Below is a small trained network, with its code and all its weights. Each question gives an input and a target symbol and asks what happens when units are switched off, that is, made to give their printed mean instead of their output.

import numpy as np


def w(rows, s, z=0):
    codes = np.array(rows[::2]) - 128.0
    scale = np.full(codes.shape[1], s)
    scale[-1] = z or s
    return codes * scale


def f(y):
    return y / 2 * (1 + np.tanh(0.7978845608 * (y + 0.044715 * y**3)))


def softmax(a):
    e = np.exp(a - a.max(-1, keepdims=True))
    return e / e.sum(-1, keepdims=True)


def log_softmax(a):
    a = a - a.max(-1, keepdims=True)
    return a - np.log(np.exp(a).sum(-1, keepdims=True))


def net(x, mask):
    ids = ['ΘΛΠΨΩαβγδημξσφ'.index(c) for c in x.split()]
    T = len(ids)
    res = E[ids] + P[:T]
    u = 0
    for l in range(2):
        r = res
        for j in range(2):
            rows = slice(2 * j, 2 * j + 2)
            q, k, v = (r @ M[l][rows].T for M in (Q, K, V))
            z = softmax(np.where(np.tri(T) > 0, q @ k.T / 2**0.5, -1e9)) @ v
            o = O[l][rows]
            res = res + np.where(mask[u + j], z, o[:, -1]) @ o[:, :-1]
        u += 2
        y = f(res @ A[l][:, :-1].T + A[l][:, -1])
        res = res + np.where(mask[u : u + 12], y, B[l][:, -1]) @ B[l][:, :-1]
        u += 12
    return log_softmax(res[-1] @ U[:, :-1].T + U[:, -1])


Q, K, V, O, A, B = {}, {}, {}, {}, {}, {}
E = w([
[116,116,128],'Θ',
[97,101,119],'Λ',
[101,108,111],'Π',
[119,236,240],'Ψ',
[146,157,153],'Ω',
[122,98,133],'α',
[198,215,101],'β',
[103,140,97],'γ',
[118,99,140],'δ',
[161,201,2],'η',
[109,149,93],'μ',
[57,80,137],'ξ',
[85,125,85],'σ',
[45,109,111],'φ',
],0.014)
P = w([
[140,93,127],'0',
[121,113,143],'1',
[160,94,119],'2',
[84,160,106],'3',
[168,100,123],'4',
[66,192,94],'5',
[179,104,130],'6',
[53,220,82],'7',
[182,106,138],'8',
[29,254,81],'9',
[192,107,149],'10',
[32,248,89],'11',
],0.01)
Q[0] = w([
[151,148,84],'0.h1',
[151,152,190],'0.h1',
[85,247,161],'0.h2',
[252,125,66],'0.h2',
],0.017)
K[0] = w([
[188,141,78],'0.h1',
[66,185,113],'0.h1',
[170,247,135],'0.h2',
[170,47,100],'0.h2',
],0.013)
V[0] = w([
[194,86,162],'0.h1',
[68,76,134],'0.h1',
[76,146,2],'0.h2',
[111,205,163],'0.h2',
],0.0079)
O[0] = w([
[253,64,98,85],'0.h1',
[137,188,149,114],'0.h1',
[181,97,56,72],'0.h2',
[21,132,87,253],'0.h2',
],0.0059,0.007)
A[0] = w([
[97,202,161,203],'0.n1',
[162,51,156,153],'0.n2',
[176,144,142,143],'0.n3',
[206,163,101,183],'0.n4',
[138,10,104,174],'0.n5',
[161,36,152,157],'0.n6',
[233,180,87,254],'0.n7',
[177,123,131,137],'0.n8',
[181,118,139,146],'0.n9',
[101,170,158,35],'0.n10',
[178,213,180,163],'0.n11',
[148,61,145,125],'0.n12',
],0.011,0.0068)
B[0] = w([
[141,192,87,252],'0.n1',
[153,79,187,129],'0.n2',
[150,178,122,126],'0.n3',
[254,118,54,133],'0.n4',
[82,22,172,138],'0.n5',
[139,66,191,131],'0.n6',
[241,121,52,148],'0.n7',
[197,127,126,124],'0.n8',
[214,158,145,126],'0.n9',
[202,112,183,158],'0.n10',
[173,203,167,177],'0.n11',
[173,39,184,125],'0.n12',
],0.0077,0.014)
Q[1] = w([
[203,56,68],'1.h1',
[158,65,67],'1.h1',
[72,141,146],'1.h2',
[65,171,1],'1.h2',
],0.0073)
K[1] = w([
[185,1,203],'1.h1',
[231,78,210],'1.h1',
[174,234,161],'1.h2',
[117,254,12],'1.h2',
],0.0052)
V[1] = w([
[174,168,116],'1.h1',
[69,116,9],'1.h1',
[104,160,176],'1.h2',
[3,76,130],'1.h2',
],0.0062)
O[1] = w([
[120,228,79,181],'1.h1',
[254,107,148,125],'1.h1',
[152,112,249,215],'1.h2',
[10,29,162,1],'1.h2',
],0.0043,0.0061)
A[1] = w([
[27,92,212,158],'1.n1',
[167,36,243,117],'1.n2',
[188,178,172,168],'1.n3',
[146,156,91,40],'1.n4',
[51,51,58,102],'1.n5',
[173,77,110,2],'1.n6',
[125,150,130,128],'1.n7',
[103,143,82,88],'1.n8',
[253,95,128,95],'1.n9',
[103,90,71,124],'1.n10',
[143,67,30,118],'1.n11',
[184,174,165,174],'1.n12',
],0.011,0.0091)
B[1] = w([
[112,182,100,166],'1.n1',
[134,229,195,144],'1.n2',
[98,81,110,249],'1.n3',
[183,130,170,143],'1.n4',
[55,40,172,146],'1.n5',
[126,200,187,132],'1.n6',
[142,118,122,164],'1.n7',
[170,95,179,141],'1.n8',
[56,155,120,176],'1.n9',
[182,91,250,137],'1.n10',
[191,117,189,159],'1.n11',
[113,84,101,243],'1.n12',
],0.011,0.015)
U = w([
[139,150,166,101],'Θ',
[124,140,198,77],'Λ',
[134,119,190,118],'Π',
[59,254,78,186],'Ψ',
[73,30,4,145],'Ω',
[143,199,185,54],'α',
[181,197,18,102],'β',
[151,62,123,208],'γ',
[138,209,185,47],'δ',
[197,201,136,86],'η',
[158,107,116,174],'μ',
[57,143,195,2],'ξ',
[123,24,159,158],'σ',
[15,8,119,133],'φ',
],0.0077,0.0093)

Each question gives the input, a string of symbols that net reads in full, and the target symbol t.
The units are the heads (2 rows each of Q, K, V and O) and the neurons (one row each of A and B). Each row of codes is followed by its name. A weight is (code - 128) times the scale printed after its matrix; where a second scale follows, it is the last column's (O, A, B and U).
mask holds one flag per unit, layer by layer, with each layer's heads first. A switched-off unit (its flag False) gives its mean, the last column of its rows in O or B, instead of its output. The means were averaged over made-up inputs and are rounded, as every weight is.
A unit's drop is (log p(t) with every unit on - log p(t) with that unit switched off) / (log p(t) with every unit on - log p(t) with every unit switched off).
The circuit of an input: a set's keep is (log p(t) with only the set's units on - log p(t) with every unit switched off) / (log p(t) with every unit on - log p(t) with every unit switched off). Starting from the 12 units with the biggest drops (on a tie, the unit counted first), units are removed one at a time, each time the one whose removal leaves the highest keep (on an exact tie, the one counted first), for as long as the keep stays at least 0.8.
circuit, biggest first: the units of the circuit, biggest drop first
most important unit: the unit with the biggest drop
top k neurons in layer l: the k neurons of layer l with the biggest drops, biggest first
which heads matter: for each layer, one digit per head in row order, 1 if its drop is at least 0.15 and else 0, layers parted by /
input Ψ φ Π Λ γ γ φ γ Ψ Ψ Ψ, target Ψ: circuit, biggest first -> (0.h2; 0.h1; 0.n1)
input η β ξ Θ, target β: which heads matter -> 01 / 01
input Ω γ μ φ, target φ: circuit, biggest first -> (1.n5; 0.n11; 1.h2)
input γ φ μ γ ξ Ω Ψ Ψ φ Ψ φ, target Ψ: which heads matter -> 10 / 01
input Ω Ω φ σ, target φ: circuit, biggest first -> (0.n11; 1.h2)
input Ω Λ Ω φ γ Ψ Ω φ β φ φ Λ, target β: top neuron in layer 0 -> (0.n7)
input φ Ψ Ψ Π, target Ψ: which heads matter -> 01 / 00
input δ σ Ψ φ Ψ μ β σ, target β: which heads matter -> 01 / 01
input Ψ μ Ψ φ σ, target σ: which heads matter -> 01 / 01
input γ Ψ Ω Λ Ψ φ γ Ψ Ψ Θ β, target β: top 2 neurons in layer 1 -> (1.n4; 1.n11)
input Ψ Ψ σ Λ, target Ψ: which heads matter -> 01 / 00
input μ Ψ γ ξ β φ Π φ φ γ, target β: top 3 neurons in layer 0 -> (0.n7; 0.n4; 0.n11)
input Λ σ Ψ β Ψ Ψ γ Ψ Ω Ψ Ψ, target Ψ: which heads matter -> 11 / 10
input β Π δ, target δ: which heads matter -> 01 / 00
input Ψ ξ Ω α Ψ β Λ μ, target β: most important unit -> 1.h2
input Ψ Ψ Ψ μ Ψ Ψ Ω, target Ω: top 2 neurons in layer 1 -> (1.n2; 1.n11)
input Θ μ φ Ψ η, target η: top 2 neurons in layer 0 -> (0.n7; 0.n4)
input Ψ Ψ δ ξ, target Ψ: top 3 neurons in layer 1 -> (1.n1; 1.n3; 1.n12)
input Ψ Ψ Θ Θ σ, target σ: top 3 neurons in layer 0 -> (0.n11; 0.n1; 0.n5)
input β φ Π Ψ α η Ω, target Ω: most important unit -> 0.h2
input γ σ Θ Ψ γ β φ γ, target β: top 2 neurons in layer 1 -> (1.n9; 1.n5)
input φ β Ψ Π β φ Ω σ, target β: top 2 neurons in layer 0 -> (0.n7; 0.n4)
